Below are the code and all the weights of a small trained network. Each question names an input and a target symbol and asks about switching units off, where a switched-off unit gives its printed mean instead of its output.

import numpy as np


def w(rows, s, z=0):
    codes = np.array(rows[::2]) - 128.0
    scale = np.full(codes.shape[1], s)
    scale[-1] = z or s
    return codes * scale


def norm(h):
    return h / np.sqrt((h * h).mean(-1, keepdims=True) + 1e-5)


def f(y):
    return np.maximum(y, 0)


def softmax(a):
    e = np.exp(a - a.max(-1, keepdims=True))
    return e / e.sum(-1, keepdims=True)


def log_softmax(a):
    a = a - a.max(-1, keepdims=True)
    return a - np.log(np.exp(a).sum(-1, keepdims=True))


def net(x, mask):
    ids = ['αβγδεζηθλμξπστω'.index(c) for c in x.split()]
    T = len(ids)
    res = E[ids] + P[:T]
    u = 0
    for l in range(3):
        q, k, v = (norm(res) @ M[l].T for M in (Q, K, V))
        z = softmax(np.where(np.tri(T) > 0, q @ k.T / 2**0.5, -1e9)) @ v
        res = res + np.where(mask[u], z, O[l][:, -1]) @ O[l][:, :-1]
        u += 1
        y = f(norm(res) @ A[l][:, :-1].T + A[l][:, -1])
        res = res + np.where(mask[u : u + 4], y, B[l][:, -1]) @ B[l][:, :-1]
        u += 4
    return log_softmax(norm(res)[-1] @ U[:, :-1].T + U[:, -1])


Q, K, V, O, A, B = {}, {}, {}, {}, {}, {}
E = w([
[182,176,139,183,182,65,73,215,98],'α',
[215,44,135,150,85,83,117,119,175],'β',
[122,118,56,155,205,91,39,98,82],'γ',
[70,172,175,62,38,146,117,76,82],'δ',
[146,40,153,125,188,16,63,184,146],'ε',
[109,216,171,92,40,120,178,57,129],'ζ',
[141,158,144,100,84,143,179,41,108],'η',
[202,132,75,228,116,183,140,108,117],'θ',
[89,100,156,104,56,192,133,2,115],'λ',
[165,158,149,103,108,160,111,45,126],'μ',
[143,105,176,72,80,148,89,84,37],'ξ',
[167,52,141,151,139,94,201,115,43],'π',
[55,61,212,125,55,171,75,166,63],'σ',
[82,131,187,116,133,212,131,139,157],'τ',
[116,114,102,35,111,203,136,185,116],'ω',
],0.0029)
P = w([
[73,205,105,92,8,105,117,98,139],'0',
[122,181,108,115,54,113,109,109,140],'1',
[147,149,118,133,82,128,92,123,130],'2',
[185,119,152,139,127,171,80,113,129],'3',
[214,109,175,136,174,184,81,106,121],'4',
[215,125,217,121,156,193,74,81,111],'5',
],0.0017)
Q[0] = w([
[233,119,254,24,202,201,56,62,130],'0.h0',
[246,118,213,233,90,97,39,52,71],'0.h0',
],0.0038)
K[0] = w([
[200,58,127,149,195,153,131,169,94],'0.h0',
[111,75,168,81,153,254,154,162,106],'0.h0',
],0.0055)
V[0] = w([
[215,122,69,92,121,184,205,225,14],'0.h0',
[73,102,198,255,74,108,144,130,33],'0.h0',
],0.0024)
O[0] = w([
[100,140,22,102,94,150,227,253,76,252],'0.h0',
[121,140,220,238,106,105,179,119,13,134],'0.h0',
],0.0031,0.00045)
A[0] = w([
[110,77,134,149,123,185,147,115,95,73],'0.n0',
[140,107,183,94,149,157,86,205,142,187],'0.n1',
[146,52,92,130,162,62,123,89,111,128],'0.n2',
[88,61,115,104,189,68,254,151,45,5],'0.n3',
],0.0025,0.0017)
B[0] = w([
[133,157,87,99,144,113,138,166,156,171],'0.n0',
[59,119,102,126,42,68,116,164,110,251],'0.n1',
[61,109,110,194,120,148,153,186,136,192],'0.n2',
[31,112,46,146,162,96,142,111,254,153],'0.n3',
],0.003,0.0015)
Q[1] = w([
[75,153,69,192,203,4,184,112,254],'1.h0',
[209,122,110,218,108,73,93,69,53],'1.h0',
],0.0044)
K[1] = w([
[77,219,125,36,16,75,112,31,129],'1.h0',
[53,111,209,83,113,253,149,141,113],'1.h0',
],0.0038)
V[1] = w([
[110,95,132,59,129,2,133,121,96],'1.h0',
[233,116,95,90,151,143,117,81,40],'1.h0',
],0.0035)
O[1] = w([
[183,84,144,4,208,62,154,153,58,64],'1.h0',
[206,145,59,138,82,63,56,53,73,3],'1.h0',
],0.0036,2.2e-05)
A[1] = w([
[87,120,133,94,112,123,66,143,98,121],'1.n0',
[140,125,151,190,124,62,134,105,109,146],'1.n1',
[75,124,124,164,67,127,143,131,98,250],'1.n2',
[181,172,106,133,147,177,214,2,163,117],'1.n3',
],0.0038,0.0018)
B[1] = w([
[97,144,106,88,131,232,155,31,156,202],'1.n0',
[92,116,194,140,117,138,149,82,53,188],'1.n1',
[158,187,62,71,177,222,212,122,118,253],'1.n2',
[2,78,128,115,76,99,81,211,100,225],'1.n3',
],0.0027,0.0028)
Q[2] = w([
[182,131,103,254,210,3,144,116,192],'2.h0',
[120,134,97,160,111,151,155,153,75],'2.h0',
],0.0077)
K[2] = w([
[20,198,175,1,11,173,138,79,130],'2.h0',
[151,121,82,158,132,199,247,146,105],'2.h0',
],0.0053)
V[2] = w([
[222,107,189,120,14,130,169,153,164],'2.h0',
[88,5,61,136,155,122,246,19,142],'2.h0',
],0.0023)
O[2] = w([
[214,78,188,121,30,141,154,156,164,251],'2.h0',
[152,75,67,151,185,88,252,69,177,250],'2.h0',
],0.004,0.0002)
A[2] = w([
[129,154,164,112,85,155,1,124,185,35],'2.n0',
[87,198,172,133,91,146,57,152,180,61],'2.n1',
[112,117,155,42,129,167,172,97,95,254],'2.n2',
[95,157,191,171,152,143,159,90,137,106],'2.n3',
],0.0032,0.00085)
B[2] = w([
[193,145,114,240,208,3,169,176,205,188],'2.n0',
[189,135,55,168,201,137,210,165,145,181],'2.n1',
[203,54,100,217,212,13,64,215,197,254],'2.n2',
[151,57,194,160,225,192,75,117,110,155],'2.n3',
],0.0022,0.003)
U = w([
[150,213,154,129,148,128,78,225,69,100],'α',
[220,62,171,118,63,133,156,128,182,122],'β',
[95,142,68,118,212,135,64,52,98,124],'γ',
[151,200,178,49,139,156,134,58,138,121],'δ',
[87,59,181,79,205,63,86,165,156,69],'ε',
[105,204,194,111,104,74,171,141,168,109],'ζ',
[71,117,117,107,52,52,121,116,81,99],'η',
[123,179,80,208,53,201,142,113,108,130],'θ',
[59,89,157,144,87,155,87,42,152,139],'λ',
[140,162,100,193,100,53,40,100,191,128],'μ',
[192,120,116,79,91,113,87,64,32,76],'ξ',
[130,113,87,151,176,92,254,112,87,94],'π',
[91,88,211,153,133,190,153,136,36,138],'σ',
[106,144,184,188,199,195,142,137,229,120],'τ',
[123,118,33,62,123,162,125,199,175,255],'ω',
],0.008,0.0027)

Each question gives the input, a string of symbols that net reads in full, and the target symbol t.
The units are the heads (2 rows each of Q, K, V and O) and the neurons (one row each of A and B). Each row of codes is followed by its name. A weight is (code - 128) times the scale printed after its matrix; where a second scale follows, it is the last column's (O, A, B and U).
mask holds one flag per unit, layer by layer, with each layer's heads first. A switched-off unit (its flag False) gives its mean, the last column of its rows in O or B, instead of its output. The means were averaged over made-up inputs and are rounded, as every weight is.
A unit's drop is (log p(t) with every unit on - log p(t) with that unit switched off) / (log p(t) with every unit on - log p(t) with every unit switched off).
The circuit of an input: a set's keep is (log p(t) with only the set's units on - log p(t) with every unit switched off) / (log p(t) with every unit on - log p(t) with every unit switched off). Starting from the 12 units with the biggest drops (on a tie, the unit counted first), units are removed one at a time, each time the one whose removal leaves the highest keep (on an exact tie, the one counted first), for as long as the keep stays at least 0.8.
circuit, biggest first: the units of the circuit, biggest drop first
most important unit: the unit with the biggest drop
top k neurons: the k neurons with the biggest drops, biggest first
k most important neurons of layer l: the k neurons of layer l with the biggest drops, biggest first
drop when u is switched off: that unit's drop, to one decimal
input ω ω π σ μ, target π: top 2 neurons -> [0.n3; 1.n3]
input θ β λ δ, target β: circuit, biggest first -> [2.h0]
input ω ε μ λ, target ε: circuit, biggest first -> [1.h0; 2.n2]
input ω β β β π σ, target π: circuit, biggest first -> [2.h0; 0.n3]
input ω ζ θ λ σ, target θ: 2 most important neurons of layer 0 -> [0.n1; 0.n0]
input σ ε λ π τ, target π: circuit, biggest first -> [2.h0; 0.n3]
input θ ξ τ, target θ: circuit, biggest first -> [1.h0; 0.n1]
input ω μ σ, target ω: 3 most important neurons of layer 1 -> [1.n2; 1.n1; 1.n0]
input ξ σ μ ε μ, target ε: top 2 neurons -> [1.n3; 0.n2]
input ξ ω ζ, target ω: circuit, biggest first -> [0.h0; 2.n2; 1.n2]
input λ μ α β λ ω, target β: 3 most important neurons of layer 1 -> [1.n0; 1.n3; 1.n1]
input μ ω η ξ η, target ξ: 2 most important neurons of layer 0 -> [0.n2; 0.n3]
input α ξ γ ξ, target γ: top 3 neurons -> [0.n2; 1.n0; 2.n2]
input π π τ, target π: circuit, biggest first -> [2.h0]
input ω η γ σ ζ μ, target γ: top 2 neurons -> [1.n3; 0.n2]
input ω τ ξ, target ω: top 3 neurons -> [2.n2; 1.n1; 1.n2]
input η ω β μ, target β: drop when 1.n1 is switched off -> -0.1
input β ω γ, target ω: drop when 1.n2 is switched off -> 0.0
input θ β ω μ μ, target β: drop when 0.h0 is switched off -> 0.3
input α ω ω μ δ, target ω: most important unit -> 0.h0
